Below is a small trained network, with its code and all its weights. Each question gives an input and a class and asks what happens when units are switched off, that is, made to give their printed mean instead of their output.

import numpy as np


def w(rows, s, z=0):
    codes = np.array(rows[::2]) - 128.0
    scale = np.full(codes.shape[1], s)
    scale[-1] = z or s
    return codes * scale


def f(y):
    return np.maximum(y, 0)


def log_softmax(a):
    a = a - a.max(-1, keepdims=True)
    return a - np.log(np.exp(a).sum(-1, keepdims=True))


def net(x, mask):
    res = np.array(x, float).reshape(1, 6) / 4 @ E
    y = f(res @ A[0][:, :-1].T + A[0][:, -1])
    res = res + np.where(mask, y, B[0][:, -1]) @ B[0][:, :-1]
    return log_softmax(res[-1] @ U[:, :-1].T + U[:, -1])


A, B = {}, {}
E = w([
[74,237,126,13,211,106],'x0',
[255,94,122,57,173,140],'x1',
[169,187,33,234,185,69],'x2',
[93,18,181,141,208,19],'x3',
[75,64,51,121,198,219],'x4',
[131,129,127,128,127,128],'x5',
],0.0083)
A[0] = w([
[131,177,185,124,106,63,111],'n1',
[134,158,85,183,164,101,12],'n2',
[167,132,166,130,41,44,82],'n3',
[62,22,45,125,226,196,26],'n4',
[255,137,88,80,207,115,98],'n5',
[53,82,182,78,53,175,53],'n6',
[175,55,119,210,61,139,58],'n7',
[243,89,117,63,135,124,77],'n8',
[163,187,111,99,62,188,12],'n9',
[96,225,123,38,169,146,120],'n10',
[95,223,130,53,187,116,58],'n11',
[135,67,204,122,216,50,62],'n12',
[169,197,47,117,63,226,73],'n13',
[33,132,74,152,95,129,83],'n14',
[138,169,88,213,140,100,124],'n15',
[130,153,27,190,156,92,20],'n16',
[157,159,174,121,107,52,20],'n17',
[48,189,134,173,86,87,79],'n18',
[48,143,123,168,119,100,4],'n19',
[181,165,181,107,106,60,82],'n20',
[154,181,50,167,184,77,59],'n21',
[91,101,203,46,97,175,1],'n22',
[97,171,148,80,186,75,77],'n23',
[92,39,145,133,167,41,22],'n24',
[90,178,126,101,210,88,65],'n25',
],0.01,0.0074)
B[0] = w([
[128,131,48,98,192,184,196],'n1',
[176,123,161,59,85,105,158],'n2',
[100,132,47,85,175,218,199],'n3',
[121,214,46,86,155,204,206],'n4',
[69,122,240,142,154,188,216],'n5',
[203,122,174,51,121,96,195],'n6',
[162,46,76,195,68,177,201],'n7',
[52,136,246,162,140,173,199],'n8',
[88,202,110,180,101,25,184],'n9',
[156,68,103,177,101,138,246],'n10',
[148,66,101,214,64,166,218],'n11',
[81,209,101,170,69,34,207],'n12',
[95,207,88,170,143,21,234],'n13',
[71,127,210,128,166,186,175],'n14',
[181,103,158,65,134,106,206],'n15',
[215,142,174,30,87,104,181],'n16',
[109,165,63,64,144,187,166],'n17',
[75,121,228,142,174,200,196],'n18',
[97,152,206,149,152,145,149],'n19',
[94,127,66,74,177,181,192],'n20',
[197,111,171,24,85,100,197],'n21',
[254,137,151,33,94,75,187],'n22',
[159,76,100,182,61,141,189],'n23',
[106,221,125,173,47,53,187],'n24',
[159,93,98,177,76,143,186],'n25',
],0.0081,0.011)
U = w([
[203,130,162,49,75,105,97],'0',
[77,226,95,193,75,55,94],'1',
[149,41,81,212,51,182,101],'2',
[104,187,25,83,170,233,103],'3',
[56,140,255,167,146,191,106],'4',
[123,117,115,138,139,120,254],'5',
],0.0092,0.021)

Each question gives the input, the list of numbers given to net, and the class t.
The units are the neurons (one row each of A and B). Each row of codes is followed by its name. A weight is (code - 128) times the scale printed after its matrix; where a second scale follows, it is the last column's (A, B and U).
mask holds one flag per neuron, in row order. A switched-off neuron (its flag False) gives its mean, the last column of its row in B, instead of its output. The means were averaged over made-up inputs and are rounded, as every weight is.
A unit's drop is (log p(t) with every unit on - log p(t) with that unit switched off) / (log p(t) with every unit on - log p(t) with every unit switched off).
The circuit of an input: a set's keep is (log p(t) with only the set's units on - log p(t) with every unit switched off) / (log p(t) with every unit on - log p(t) with every unit switched off). Starting from the 12 units with the biggest drops (on a tie, the unit counted first), units are removed one at a time, each time the one whose removal leaves the highest keep (on an exact tie, the one counted first), for as long as the keep stays at least 0.8.
units of the circuit, in order: the units of the circuit, biggest drop first
unit that matters most: the unit with the biggest drop
top k neurons: the k neurons with the biggest drops, biggest first
drop of u: that unit's drop, to one decimal
input [-6,5,-5,-7,0,3], class 1: units of the circuit, in order => [n13, n9]
input [8,8,0,0,0,2], class 2: top 4 neurons => [n11, n10, n23, n25]
input [2,0,-1,3,7,4], class 3: units of the circuit, in order => [n4]
input [7,-6,4,-4,-4,-6], class 2: units of the circuit, in order => [n11, n10]
input [2,-6,2,6,-1,1], class 1: top 2 neurons => [n24, n12]
input [1,-1,6,3,6,-1], class 0: top 2 neurons => [n16, n21]
input [-6,5,-6,7,8,2], class 3: top 2 neurons => [n4, n13]
input [-7,-7,8,5,-4,1], class 0: top 2 neurons => [n16, n15]
input [4,3,5,-5,-1,-5], class 0: top 2 neurons => [n21, n12]
input [2,1,-4,6,2,0], class 1: units of the circuit, in order => [n12, n24]
input [6,2,2,3,-7,-2], class 3: units of the circuit, in order => [n20, n1]
input [0,8,-3,7,-2,-8], class 4: top 3 neurons => [n8, n5, n13]
input [-4,-4,4,-1,3,4], class 0: units of the circuit, in order => [n16, n15]
input [1,-6,3,1,-3,-1], class 4: units of the circuit, in order => [n18]
input [3,-8,-1,-6,-2,-2], class 4: top 2 neurons => [n18, n14]
input [-3,8,-1,7,-2,3], class 4: top 3 neurons => [n8, n5, n13]
input [-1,5,8,7,-6,8], class 0: top 3 neurons => [n21, n16, n15]
input [4,-7,5,7,3,-3], class 1: top 4 neurons => [n24, n12, n5, n8]
input [1,-2,8,8,-8,-1], class 0: top 3 neurons => [n21, n15, n16]
input [6,3,-4,-6,6,-1], class 1: units of the circuit, in order => [n13, n9]
input [-5,8,2,8,3,5], class 1: unit that matters most => n12
input [-1,8,6,-1,-5,-6], class 4: top 2 neurons => [n5, n8]
input [4,-3,5,-7,-8,-7], class 3: top 2 neurons => [n1, n20]
input [2,-8,8,8,-6,-1], class 0: drop of n18 => 0.0
input [7,-1,6,-1,5,0], class 2: drop of n25 => 0.2
input [0,4,0,2,-6,-1], class 3: drop of n3 => 0.1
input [5,6,1,-7,-5,-4], class 1: units of the circuit, in order => [n13]
input [1,3,1,2,0,2], class 4: drop of n5 => 0.2
